<31> [ 20  40  -4 -62 -49  16  -7 -29  29  -8  45 -30   8  15  28  36 -30   3
   8  14   5 -49 -13  -1  -2   2  37]
<34> [  9  42  -5 -54 -58  12 -27 -43  27  31 -35 -12  11  21  46  16 -27 -32
  19 -34  40 -20  21 -21 -67  36  63]
<38> [-21 -11 -32  22  12  16  -1  29   4  -4 -21  38   4  11   0  -2   8   5
   2 -22  22  -6   1   1  18   7  14]
<28> [ 32  33  12 -37 -25  25  16  23  -2   5  33   0  -6  -9  23   3 -12  15
 -30  24 -48 -16 -32 -25  21  -6  28]
<28> [-22  21  -6   0  28  13  -6  58   5  37 -69   8  -2   3  30 -16 -15 -18
 -12   2 -28   2  -4 -18 -19   5  21]
<34> [ 34 -14  -6  -2 -33  23   3 -19  32 -61   6  -5   1 -13  38 -10   0   9
 -31 -10  30 -29  25  -6 -13 -11   8]
<31> [ 15 -22  31  18  15 -44   5 -16  -3 -41 -11 -42  -8 -12 -22  -4   1 -16
  -2  19 -26  15  10  10 -12  -2 -52]
<28> [-14  -5  -4  40  37 -30  -5  39   3 -12 -21 -21   4  -2   0   7   8 -20
   8   2 -16  -3   3   0   0   6 -33]
<34> [-19   0 -20 -37   6  22   0  -5   6   3 -33   9 -19  38 -21   0 -28   7
  18   3 -11  -9 -17  16  26  -2  31]
<34> [-15   1  10  22  14 -18   0  12 -21  28  12  21  14 -19 -18   1  16  -2
  -1   2   3  26  -1   0  -3   4 -18]
<38> [-10 -20 -22  18  10  -2   3  15  12 -24 -32   5  -3  22   0   2   2  -5
  13 -17   8 -14   1   4   7  13  -2]
<28> [ 10  50   1 -37  -6  35 -11  25   8  30  26 -17  -4 -12  40   1 -19   7
 -22  24 -25 -20 -12 -17   7 -24  37]
<38> [ 10 -25 -18  34  -3 -16  -6   8  38 -74 -41 -19   6   5  27   4   3 -21
  -5 -23  27 -32  29  -1 -21  15 -18]
<34> [ 26  13   5  11  -6   9 -16   0   5 -21  12 -17  -6 -27  25 -12   9  -6
 -26  -6   6   1  24 -17  -7 -14   4]
<28> [ 17  19  -1  -8  -6  -4  13  57   8 -14 -51   0  -8  16  23   4 -14 -19
 -15  -2 -58 -17 -28 -33   4  33  21]
<28> [ 13  12  -2 -27 -36   5  -8 -30   7 -12   2  11   3   3  -2   9 -10  -5
  -1 -13  21  -4   7  -4  -8  14  28]
<31> [ -5 -18 -19  32   0   2  -3   4   8 -20   3  16  10  -3   7   0  18   2
   1 -23  37  -8  17   2  -1   3  -7]
<31> [-11 -19 -22 -12  15  31 -17 -26   6 -61  -9  38 -20 -11 -51 -22 -14  23
 -28   6  31  14  25  33  52 -40  16]
<28> [-10   4  -8  24  10 -20   6  42  -2  13 -20   4  10  12  10  14   9 -16
  13 -12 -16  -7 -15 -15  -5  29  -7]
<31> [ -7 -12   7  -4  11  -6  22  12  -6  16  -7  -5  -3  17  -6   1  -4   7
  11  15 -30  -2 -25   5   5   3 -14]
<34> [ -4  11   6  28   7 -44  -5  11 -24  20  25 -11   9   4 -22  28  20 -20
  31 -11 -13  13 -13  -9   6  30 -22]
<34> [-29  22   2   1  16   0 -20 -14 -46  71  34  37   2 -13 -49   0  15   5
  18  -6  16  52  -1   6  20  -5  13]
<34> [ 10  11  11  -7  -1  -5  -2  -7  -1  17  13 -38  -6   6  16   3  -1  -6
  13   6 -16  -6  -4  -6 -12  -2  -4]
<31> [ -6 -23   4 -27  22   2  13 -14  -2 -25 -38 -15 -33  30 -40 -14 -26   8
   9  24 -41   6 -17  25  31 -14  -6]
<28> [-18 -17   3  31  51   2  23  68 -12  30 -42   1 -10   6  13 -25   8   4
  -6  15 -54   9 -24  -8   8  -7 -23]
<28> [-17   8  -2 -11  -2  15  -9  -8  -2  36 -15  23   8  -6   5  -9  -4   1
  -2  -6  23  13  11   2 -20  -3  19]
<31> [ -7  10  31 -41  15   8  17   5 -22  12  12  32  -4 -31 -46 -15 -24  26
 -42  59 -47  31 -26  18  32 -34  -4]
<38> [-15 -33   9  37  16 -15  21  16 -13   8  -3  34  19 -18 -12 -10  21  11
 -11   3   8  19  -1   8  -9   1 -37]
<31> [-29 -11 -33  23  19  28  -1   7  -7  29  58  20   7   8  -2   6  23  32
  23  -8  40 -11  -5  19  36 -24  -1]
<38> [  0  12   3   0 -16  17  11  19 -13  45  16  39  17 -15  20  -4  13  11
 -15  -7   5   8 -11 -19 -11   8  18]
<31> [ 12  38  23 -58 -25  11   0 -14   2   3  44   7   9 -28  -8  13 -28  14
 -33  45 -18  -4 -15   5  10 -21  19]
<31> [ 10  27  -6   2 -14  11 -34 -11   1  -2  -4  10   0 -23  11  -7   4 -16
 -16 -25  33  14  35 -17 -13   0  31]
<38> [ 30  -1  34  -4 -13 -19   6 -21   1 -25  21 -28   2 -29   4  -4   0  -2
 -24  23 -15   6   9  -2 -19 -11 -27]
<34> [ 19   0  -8  21 -12   5 -14 -15  -9 -30  45  14  -3 -21 -13   0  23   8
 -12 -19  29  10  18  -5  26  -8   3]
<38> [ 25  -4 -16 -25 -27  26  18   5   5 -30 -15  12 -23  33   3  -2  -9  11
  -2 -14 -26 -19 -25 -15  32  16  37]
<38> [-31  41  -9 -27  23  12 -17  15 -21  78  11  -6  -9  20 -11  11 -12  -2
  32   8 -22   9 -24   0  20  -4  30]
<28> [-16  17  -8  21  22 -13  -6  51   3  20 -28  -5   9   4  20   9   1 -21
   6  -4 -18  -8  -7 -15 -10  17  -2]
<34> [ 13  -4   5   1 -19  -9   7 -17   6  -4  22 -19   7   5  14  12   6   0
  12  -4   7 -14  -1  -2 -14   8  -9]
<38> [-21 -14 -19  24  25   7   5  32  -6  -4 -13  34   0   2 -15  -6   9   9
  -4  -5   1   5  -6   6  27  -2  -3]
<38> [-17  -6   4  -7  28  -3 -20 -37 -12 -13  22  -6 -14 -14 -54  -7  -7  11
   2  22  13  26  17  36  31 -38 -16]
[ -7 -57 -33  57  -2 -31  -7 -11  55 -88 -72 -22  17  25  31   9   9 -32
  22 -49  70 -42  50  13 -52  33 -35] => <38>
[-25 -36  -4  42  61 -10  -7 -19 -26  -2  51 -27 -20  -4 -53 -12  24  24
  27  18   8  26   9  42  49 -50 -56] => <31>
[ -5 -20 -11   8  27  -2  13   8 -13 -22  24  -8 -23  23 -40   4   4  20
  18  14 -30  -2 -27  19  62 -14 -18] => <34>
[-20  -5 -12  16  23  13  -1   5 -15  29  39   9   0  -1 -12  -2  15  20
  13   4  12   7  -5  13  26 -22  -8] => <31>
[-17 -18  20   7  37 -31  19   8 -23  20  -6 -20 -10  13 -38  -1  -1   1
  22  29 -48  20 -27  18  14  -3 -42] => <38>
[ 13 -37  -8  47  -9 -35  11   6  22 -42 -43 -27   9  24  31   9  19 -28
  23 -38  14 -24  13 -12 -41  43 -31] => <31>
[  2  19  -6 -50 -23  42 -17 -58  -7  40  33  -6 -18  15  -3  -7 -12  18
  19  -5  26   5   6   9   7 -23  46] => <34>
[ -3   6  11  -6  13  14  -4 -20 -26  44  48  -9 -11  -9 -15 -11  10  20
   8  14  -3  23  -4   8  16 -30  -4] => <34>
[-28 -26  -5  15  21 -20  -8 -28   1   1 -14  -9   3  12 -26   2   1  -5
  30  -4  29   9  16  30 -11  -3 -27] => <38>
[ 11  17  -5 -13 -28  17 -20 -36  -3   9  27  10   1 -10   4   0   6   1
  -1 -21  39   8  21  -7  -7  -2  29] => <34>
[ 13  27  14 -28 -14  -3  -9 -16   2   7  27 -26   0  -7   5  12 -12  -4
   0  16 -11  -6  -3  -3  -5  -6   7] => <31>
[ 10  11  20 -21   4  32  21  21 -16  34  28  16  -5 -23  10 -22  -2  30
 -36  35 -39  11 -24  -8  17 -31   8] => <28>
[ -7  13  -4   6  28  -4 -16  35  16 -16 -51 -24 -10   0  15  -7 -16 -23
 -10   7 -23  -7  10  -5  -6  -4   0] => <28>
[ 12   8  13  11   9 -11  11  29  -8  -7  35 -10   3 -17   1   8   8   6
 -15  23 -34  -4 -19  -8  20  -7 -21] => <28>
[-15  25   6 -42  32  42 -17 -28 -37  78  40 -23 -40   8 -28 -25 -10  27
  20  27 -26  34 -12  16  41 -55  26] => <34>
[  14    0  -28   -8  -38   14   -5   10   31  -29 -102   19   -7   38
   42   -6  -13  -33    1  -58   16  -23   15  -34  -38   55   56] => <31>

(71) [ -1  18  11 -23 -32  26  -1  18  -3 -28 -37 -13 -15 -13   3  21  -8  -4
  -7   5 -18  16  -8   4 -68  -5   3]
(71) [  0 -16   8 -11   6 -10   4 -33   1   5 -18   7 -28   6  -5  22  -7   3
   5 -16  21  11  21  -9  27  10  -7]
(71) [ -8   4 -12  -1  10 -17  -4  -7   4   7   2  -1   8   5   4 -19  -1  -2
  -1  -8  -2 -18   7 -18   4 -19 -15]
(63) [-17 -30  -2  -4   8 -43  -5  15  -2 -28  10  34 -21  53  -7 -11  14 -14
  -9  17  -1   7  -5 -21 -26 -30  -6]
(63) [  0 -39  45 -25 -36  35  24  -1  -8   4   4  -3 -39  33 -35  18  -2   8
  -1  11 -10  -9 -18  20 -20  26  11]
(73) [-28   0  25  12  27 -46  -8  16   6  16  61  26  26   0   5 -23  -7  -8
  34  -1   7 -25   3 -26 -17 -41   6]
(66) [  1 -39  22 -22 -12   4  12 -14  -4  -6  -9   7 -36  47 -23  10   2   4
  -4   2   5   5   1  19   1  16   2]
(73) [-28  -5 -16  10 -52 -27  -5  17   6  24 -26  15  63   5   3 -20 -13  -6
 -22 -17  13   2  19 -18  -4 -29 -13]
(71) [  8 -41 -15  14  -4  11   7  12 -13   5   5   2 -12  40 -14   0  25   8
 -50  33  -3  -1  -8  -9  35  12  17]
(66) [ 17  12 -16  -8  28  27   7 -31  -6 -10  -8 -28  -1 -49  -4  -5 -13  14
  -5   6  20 -11  15  -9  17   3   8]
(71) [  4  28  33  12  28  -4 -10  12   4  -4  31  12 -22 -31  20  39   2  -8
  41   0  -6  20 -10   2 -15   9  17]
(73) [ -32  -71   14  -14  -12  -36   10    2  -16  -19   -4   43  -63   47
  -29   27    7   -9  -50   40   16    1   13 -101  -25  -46    5]
(66) [ 14 -20   4 -10  20  29   6  -6 -12   2  -3 -24 -19  19  -7   6   7  18
 -28  19   4  -4  10  11  18  14  28]
(66) [ -7  -6 -33   5  16 -23  -7   5  -7 -35 -11  11  46 -16   0 -30 -11   2
 -21  19  44  18  28  -7  -9 -35  19]
(66) [-14 -11  15  53  18 -25 -15  54  -8  29  57  33  13   5  20  29  27  -6
 -20  36  -4  13  -6 -44  23 -14  42]
(73) [ -9  11  24  -9  12   9  -5  14  -7 -10   6 -10  43 -35   4  -3 -27  12
   9  10  35  12  30  17 -38 -22  48]
(71) [  8  24  -4  -3   9  16   1   0  -2 -25   3 -10  10 -47   1  -5 -12   0
  15   8   6   2  -5   5 -27  -5   7]
(73) [  0  16   9  -4 -20  18  -5  16  -5 -14 -31  -2 -27 -24  13  48   0  -5
 -15   9 -11  28  -1 -25 -36   0  10]
(66) [ 12  29 -23   6  12   3  -8  -4   8   4  -7 -18  38 -10  16 -26  -2   4
  13 -20  -1   0   4  43  18  11  -7]
(63) [  6  28 -17   0  15  12 -10  15  -7 -36 -17 -11  -2 -41  16  12  -1  -2
 -15  22   0  18   3 -19 -38 -18  16]
(71) [  7  -5 -42 -18  -7  20   7  -9  -8 -31 -36 -26  40  -7 -15 -50 -14  13
 -33  12  22  -7  16  22 -13 -15   3]
(66) [  2  55  -1   0 -26  32 -13  39   9  26  -8 -41  22   1  29 -13  10  -4
  -1 -17 -71 -28 -29  21 -43   0 -17]
(63) [ 13  16 -17   2   7  10  -7 -19   0   2 -39 -14   2 -25  16  23  -5   7
 -11 -13  19  27  25   6  31  16   5]
(66) [  2  -9  28 -13  11  27  19  -1 -15 -46  32   7 -34 -59 -30  16 -16   1
  14  45  18  -5 -17 -35 -55 -13  28]
(63) [ -6  12  12  19   8 -20  -4   1  14  45  43   7   9  11  10 -11   9  -7
  33 -25 -25 -30 -17   0  30   7 -24]
(66) [ -3   3  25  26 -17  24  -4  43  -3  56  30 -14  25  14  13  13  16   8
 -17   8 -31 -14 -12   8  17  14  29]
(71) [ 15 -12  12  -2   9  18  -5  10  -8  -8 -17  -8   2  25   6  21   5  14
 -13   9  19  41  17  58  13  28  43]
(73) [ 15  35  -6   0  12  15  -6  -3   7   3  -3 -19 -26 -11  18  11  11  -5
  15 -13 -37  -8 -20   5  -1  17 -21]
(66) [ -9 -20 -15 -10  17 -16   2   3 -14 -59  -5  18  -2 -20 -15 -10 -11  -2
 -22  41  40  16  16 -38 -43 -43  22]
(71) [ -1  44  -5  11  49 -17 -12  -9   9   4  36  -7  23 -53  22 -19 -11  -3
  40 -13   3 -21   6 -14  -1 -22  -5]
(71) [  3 -18  28  19  20 -15   0  -3  -1  14  33  29 -45  10   2  46  16  -5
  16   6   1  17  -9 -16  36  23  10]
(63) [  1  18  16  17  10 -11 -14  25  -1 -21   6  26 -43 -20  22  58  15 -17
  10  15 -13  40 -15 -28 -24   2  11]
(73) [  3  11  12   1  14   4  -3   4   0  -3  13  -1 -22  -9   7  15   5  -3
  11   4 -13  -1  -9  -9 -11   2   3]
(73) [ -8 -25  -8  13 -41 -24   3   5   2 -13 -21  41  11   9 -12  14  -1 -11
  -5  -2  26  40   0   4  11   8  -7]
(73) [ 23  39 -15  -3 -10  30  -4  -8   7 -10 -35 -26  43 -35  13  -7 -15   8
  21 -26  12  28   7  80   5  34   4]
(66) [  2  34  20  21 -25  16  -3  17  14  53  25 -11  29 -13  15   3   4  -3
  33 -31 -37 -17 -26  33  17  30 -13]
(63) [ -5 -11 -15  -1 -37 -22   5  -7   2 -45 -35  41 -27 -15 -13  26  -3 -21
   1   3  16  41 -12 -26 -22  -1 -27]
(63) [ -3  14   3  31  45 -41 -26  14   4  12  19  23  -4   4  38  32  16  -8
  10  -4   7  31  17 -15  31  -5  17]
(73) [-18 -18  27 -16   6 -21   2  -6  -2 -13   7  17  13  -2 -11  -3 -24   3
  18   0  41  10  28   1 -25 -24  22]
(63) [  0  14 -15   9  -1  -5  -4  14   1 -16   6   5  11 -15   4 -11   4  -8
   1   8  -8   0 -14  -8 -17 -11  -7]
(73) [-22  -8   6  11 -24 -27  -6  23  -1  -5  -3  31  11  -4   2  16  -3 -12
  -9   8  11  19   5 -36 -24 -26   5]
(63) [ -6   4 -25 -11  27 -20  -8 -14   2  -3 -12 -13  13  12   9 -32  -4   3
 -12  -8   7 -18  24 -15   2 -29 -11]
(63) [  8  -1  -1 -16 -26  22  11 -11   4   7 -15 -15 -28  21 -11  -5   7  -2
  -1 -12 -35 -21 -24  10  -4  20 -32]
(71) [  2  10  -9   4   8   1  -9  46  -7 -52  11   8   8   2   5 -13  12  -8
  -8  38 -12  18 -22  15 -63 -20  22]
[ -7 -33 -11 -18  15   4   5  -2 -16 -18 -10 -11 -16  22 -15 -14   1  10
 -49  34  13 -15  20 -40 -16 -33  19] => (73)
[  3  -6 -22  -9  -1   5   3  -6  -1  -2 -13 -16  18  18  -6 -33   0   7
 -18  -1   0 -15   6  15   5  -5  -6] => (63)
[  3   6 -33 -25 -13  16  13 -26  -4 -41 -34 -16  11 -43 -21 -32 -23   2
 -11   7  19 -13   5 -17 -32 -21 -19] => (71)
[  3  32 -45   3  12  -8 -12  19   2 -36 -11  -7   3  -9  17 -28  13 -13
 -15  13 -31  -8 -20 -21 -39 -29 -24] => (63)
[ -2 -19  27  12 -34   5   4  11   4  43   7  10  -1  35  -4  23  10   1
   2 -14 -13   6 -10  25  32  34   2] => (71)
[ 11 -16  30  20  19  28  15  -8 -11  21  50   1  -1 -42 -17  23  -5  15
  12  23  28  -4  -1  -1  43  27  42] => (66)
[  5  15  45  12  27  16 -10  22  -4  22  32  -6 -28 -10  22  50  10   4
  14  10 -17  11  -3  -1  -2  16  39] => (63)
[ -5  -5  42 -11   3  34  14  -5  -6  34  37 -27  27 -25 -17 -13 -24  21
  16   2  12 -39  10  12  -5  -1  32] => (63)
[ 13   9  29   0  -3  31   9 -15   6  47  19 -21 -35   2   0  24   8   5
  21 -21 -36 -27 -21   9  32  41 -14] => (73)
[ -2   8   8   6 -29   8   6  31   0 -28  17  17   3 -19 -11  -1   2 -14
  15  18 -17   6 -38   6 -51  -2  -2] => (71)
[ -2 -60  36 -10 -30  10  19   0  -7  13   8  16 -15  62 -34   9   4  10
  -7   8  13   9  -3  40  19  31  20] => (63)
[ 10  36  46   8  29  16  -4   4   8  27  50  -8 -53 -23  19  42  12  -6
  51 -11 -48 -18 -33  -8  -4  25  -4] => (73)
[  6   0  28  -1 -21   8   5 -12   9  28   0   6 -52  19   0  42  12  -8
  23 -25 -33   1 -24   3  20  39 -26] => (63)
[ -3  11   3  -6  26 -11 -10 -11   0  -2 -11  -4 -18 -10  17  20  -4   0
   0  -6   8   8  23 -26  -2 -14   5] => (63)
[ 10  -4  32   2 -17  29   6  13  -3   9   8  -1 -32   6  -4  39  10   1
   5   8 -20  13 -22  19  -2  34  15] => (63)
[-10  33  19   7 -11  -9  -8   5  15  37  14  -2  13 -13  19   4  -5  -8
  35 -35 -26 -17  -8  -1  -4   1 -23] => (73)
[ -3 -29   1   5 -28   2   3  24  -5   6  -6   9  -1  51  -9   1  17   0
 -29  12 -13   9 -11  15   4  10   7] => (71)
[  5  -9  21  13   6   8   1 -14   1  47  13  -6  26  -1   3  13  -7  16
  11 -19  26   6  24  33  62  31  24] => (63)
[  9 -11  37 -30 -23  46  22  -3  -5 -14   7 -17 -19   0 -31  -1 -13   9
  20   7  -9 -13 -22  44 -41  24  11] => (66)
